Below is a small trained network, with its code and all its weights. Each question gives an input and a target symbol and asks what happens when units are switched off, that is, made to give their printed mean instead of their output.

import numpy as np


def w(rows, s, z=0):
    codes = np.array(rows[::2]) - 128.0
    scale = np.full(codes.shape[1], s)
    scale[-1] = z or s
    return codes * scale


def f(y):
    return np.maximum(y, 0)


def softmax(a):
    e = np.exp(a - a.max(-1, keepdims=True))
    return e / e.sum(-1, keepdims=True)


def log_softmax(a):
    a = a - a.max(-1, keepdims=True)
    return a - np.log(np.exp(a).sum(-1, keepdims=True))


def net(x, mask):
    ids = ['Ψδελπτ'.index(c) for c in x.split()]
    T = len(ids)
    res = E[ids] + P[:T]
    q, k, v = (res @ M[0].T for M in (Q, K, V))
    z = softmax(np.where(np.tri(T) > 0, q @ k.T / 3**0.5, -1e9)) @ v
    res = res + np.where(mask[0], z, O[0][:, -1]) @ O[0][:, :-1]
    y = f(res @ A[0][:, :-1].T + A[0][:, -1])
    res = res + np.where(mask[1:25], y, B[0][:, -1]) @ B[0][:, :-1]
    return log_softmax(res[-1] @ U[:, :-1].T + U[:, -1])


Q, K, V, O, A, B = {}, {}, {}, {}, {}, {}
E = w([
[136,86,23,49,207,96,121,81,109,169,55],'Ψ',
[12,150,87,210,128,89,171,143,118,72,182],'δ',
[10,141,15,75,137,101,226,174,124,156,102],'ε',
[122,192,26,157,146,136,79,168,34,105,189],'λ',
[146,42,167,185,205,27,219,55,196,250,192],'π',
[102,103,122,213,187,80,66,5,138,77,158],'τ',
],0.013)
P = w([
[31,88,214,79,152,92,75,108,115,70,102],'0',
[112,186,142,111,146,134,159,76,85,123,106],'1',
[98,246,159,95,148,90,146,138,113,120,133],'2',
[113,170,152,93,122,75,103,194,123,147,162],'3',
[148,155,138,151,105,111,129,96,135,92,142],'4',
[154,240,116,176,102,102,207,142,124,79,114],'5',
[139,145,127,155,110,64,156,196,174,123,192],'6',
[203,120,97,104,83,119,136,154,127,125,53],'7',
[110,152,79,188,52,128,217,157,147,138,137],'8',
],0.012)
Q[0] = w([
[117,124,60,142,168,72,107,97,103,120,76],'h1',
[104,84,150,106,213,29,54,254,150,106,159],'h1',
[140,70,222,96,151,242,90,159,172,139,71],'h1',
],0.0081)
K[0] = w([
[209,92,151,154,91,133,180,191,178,156,187],'h1',
[158,255,140,127,177,57,160,133,181,134,122],'h1',
[77,163,164,64,182,150,129,100,88,115,188],'h1',
],0.0084)
V[0] = w([
[208,72,110,104,220,132,42,46,123,166,158],'h1',
[162,115,213,207,99,89,98,86,131,108,191],'h1',
[124,14,202,112,155,94,255,137,208,226,113],'h1',
],0.0063)
O[0] = w([
[113,119,46,113,187,2,220,168,197,64,174,110],'h1',
[61,151,36,148,147,87,153,155,225,120,43,140],'h1',
[139,147,71,237,59,48,63,102,43,105,143,252],'h1',
],0.009,0.0038)
A[0] = w([
[116,160,168,133,143,62,143,123,45,101,156,65],'n1',
[96,146,103,128,89,106,129,107,104,183,104,28],'n2',
[194,155,106,84,90,99,149,178,116,182,130,196],'n3',
[106,150,144,107,146,84,144,26,109,122,112,122],'n4',
[219,157,177,140,162,129,154,99,154,164,138,112],'n5',
[157,120,237,98,127,102,195,135,177,127,127,151],'n6',
[112,134,160,144,173,140,68,149,152,70,130,138],'n7',
[122,141,136,75,188,97,228,117,79,181,186,156],'n8',
[139,127,176,159,164,109,137,96,106,150,199,149],'n9',
[50,144,115,120,130,112,89,160,95,152,151,157],'n10',
[102,113,41,140,161,175,137,200,64,114,138,182],'n11',
[109,111,77,102,143,101,44,148,254,119,110,3],'n12',
[172,131,44,93,139,189,127,139,80,118,122,177],'n13',
[165,187,189,122,166,118,113,104,130,110,178,190],'n14',
[160,133,76,133,82,114,154,177,135,128,166,84],'n15',
[200,226,111,149,112,164,149,130,105,131,100,150],'n16',
[100,202,133,166,115,70,140,147,116,121,134,233],'n17',
[105,184,151,109,166,136,119,159,70,135,130,166],'n18',
[69,119,106,60,153,116,211,154,242,129,121,58],'n19',
[96,135,146,127,175,130,168,114,135,184,117,95],'n20',
[167,156,76,178,37,46,100,205,160,143,127,49],'n21',
[159,59,196,81,98,168,206,158,104,88,128,35],'n22',
[191,108,118,153,107,192,106,67,123,99,136,94],'n23',
[126,142,89,91,234,147,104,118,144,114,139,191],'n24',
],0.0091,0.0038)
B[0] = w([
[110,107,65,119,126,126,37,101,114,111,120,195],'n1',
[128,169,116,140,163,156,73,170,132,79,154,168],'n2',
[151,74,139,144,76,190,166,128,137,110,129,166],'n3',
[104,138,190,157,197,141,106,193,152,154,170,176],'n4',
[69,91,81,145,168,116,103,108,3,97,148,144],'n5',
[120,87,144,212,224,141,144,208,135,12,173,146],'n6',
[97,154,184,125,80,119,64,139,149,153,122,144],'n7',
[141,153,97,192,138,121,40,167,140,84,83,188],'n8',
[91,146,41,69,181,70,131,126,91,118,101,166],'n9',
[166,125,101,140,166,68,202,99,186,91,67,188],'n10',
[190,48,102,150,136,88,193,83,158,121,127,198],'n11',
[208,86,167,37,120,160,160,46,140,126,154,145],'n12',
[105,114,155,145,106,103,166,156,141,157,166,173],'n13',
[135,49,89,77,127,129,141,94,67,96,35,158],'n14',
[70,183,152,163,123,229,44,101,123,191,193,176],'n15',
[58,87,195,165,135,78,111,137,133,148,157,169],'n16',
[186,63,104,106,103,131,180,77,124,141,113,245],'n17',
[140,120,156,80,100,137,133,125,177,181,37,176],'n18',
[190,203,151,13,118,133,142,7,102,101,111,165],'n19',
[171,115,150,188,116,114,184,129,185,156,142,149],'n20',
[92,210,151,153,182,176,127,184,94,156,183,251],'n21',
[89,161,89,91,196,204,111,196,88,30,164,144],'n22',
[117,186,125,137,106,127,207,96,89,99,68,137],'n23',
[85,149,157,183,41,133,110,139,145,187,154,168],'n24',
],0.0064,0.016)
U = w([
[147,15,42,134,175,39,154,157,140,45,77,144],'Ψ',
[195,174,101,131,83,60,128,136,173,136,99,241],'δ',
[72,106,164,178,139,123,83,148,196,243,119,199],'ε',
[85,132,132,88,150,113,131,108,26,155,118,45],'λ',
[107,92,121,128,255,174,153,181,167,95,144,121],'π',
[101,210,83,119,147,128,72,164,142,150,121,3],'τ',
],0.0058,0.0035)

Each question gives the input, a string of symbols that net reads in full, and the target symbol t.
The units are the heads (3 rows each of Q, K, V and O) and the neurons (one row each of A and B). Each row of codes is followed by its name. A weight is (code - 128) times the scale printed after its matrix; where a second scale follows, it is the last column's (O, A, B and U).
mask holds one flag per unit, heads first, then neurons. A switched-off unit (its flag False) gives its mean, the last column of its rows in O or B, instead of its output. The means were averaged over made-up inputs and are rounded, as every weight is.
A unit's drop is (log p(t) with every unit on - log p(t) with that unit switched off) / (log p(t) with every unit on - log p(t) with every unit switched off).
The circuit of an input: a set's keep is (log p(t) with only the set's units on - log p(t) with every unit switched off) / (log p(t) with every unit on - log p(t) with every unit switched off). Starting from the 12 units with the biggest drops (on a tie, the unit counted first), units are removed one at a time, each time the one whose removal leaves the highest keep (on an exact tie, the one counted first), for as long as the keep stays at least 0.8.
units of the circuit, in order: the units of the circuit, biggest drop first
unit that matters most: the unit with the biggest drop
top k neurons: the k neurons with the biggest drops, biggest first
drop when u is switched off: that unit's drop, to one decimal
input τ τ λ, target δ: unit that matters most => h1
input δ ε λ, target λ: top 2 neurons => (n14, n5)
input π τ τ π, target δ: units of the circuit, in order => (h1, n19)
input λ ε δ Ψ λ τ δ, target δ: top 3 neurons => (n19, n21, n4)
input ε ε δ, target λ: units of the circuit, in order => (h1, n14)
input τ τ τ, target δ: units of the circuit, in order => (h1, n19, n24, n21)
input δ λ λ δ, target π: units of the circuit, in order => (h1, n6)
input τ δ ε, target ε: units of the circuit, in order => (h1, n18, n19)
input δ δ τ, target ε: units of the circuit, in order => (h1, n24)
input π τ δ ε ε λ ε π δ, target τ: units of the circuit, in order => (n21, h1)
input π τ λ λ ε π π π ε, target τ: units of the circuit, in order => (n21, h1)
input π π π π π τ, target τ: top 2 neurons => (n21, n15)
input λ δ λ λ π λ Ψ ε π, target λ: units of the circuit, in order => (h1, n9, n5)
input π λ δ λ λ δ ε, target ε: units of the circuit, in order => (h1)
input Ψ δ Ψ δ λ λ, target π: top 2 neurons => (n22, n6)
input λ τ λ Ψ ε λ τ, target π: top 2 neurons => (n6, n17)
input ε λ δ Ψ Ψ τ, target Ψ: top 3 neurons => (n21, n14, n15)
input Ψ π τ, target Ψ: top 2 neurons => (n17, n10)
input λ λ λ λ, target π: top 2 neurons => (n6, n22)
input τ λ π, target Ψ: top 3 neurons => (n17, n9, n24)
input Ψ ε λ τ ε λ Ψ, target π: top 3 neurons => (n6, n17, n22)
input Ψ λ ε ε, target λ: units of the circuit, in order => (h1)
input δ Ψ π Ψ τ π τ, target τ: top 2 neurons => (n21, n11)
input ε Ψ π π, target τ: drop when n21 is switched off => 0.7
input ε δ Ψ, target ε: drop when n24 is switched off => 0.2
input ε τ ε Ψ λ δ τ Ψ, target δ: drop when n21 is switched off => 0.3
input λ λ λ ε ε δ ε δ, target λ: drop when n19 is switched off => -0.1
input Ψ λ τ ε, target δ: unit that matters most => n21
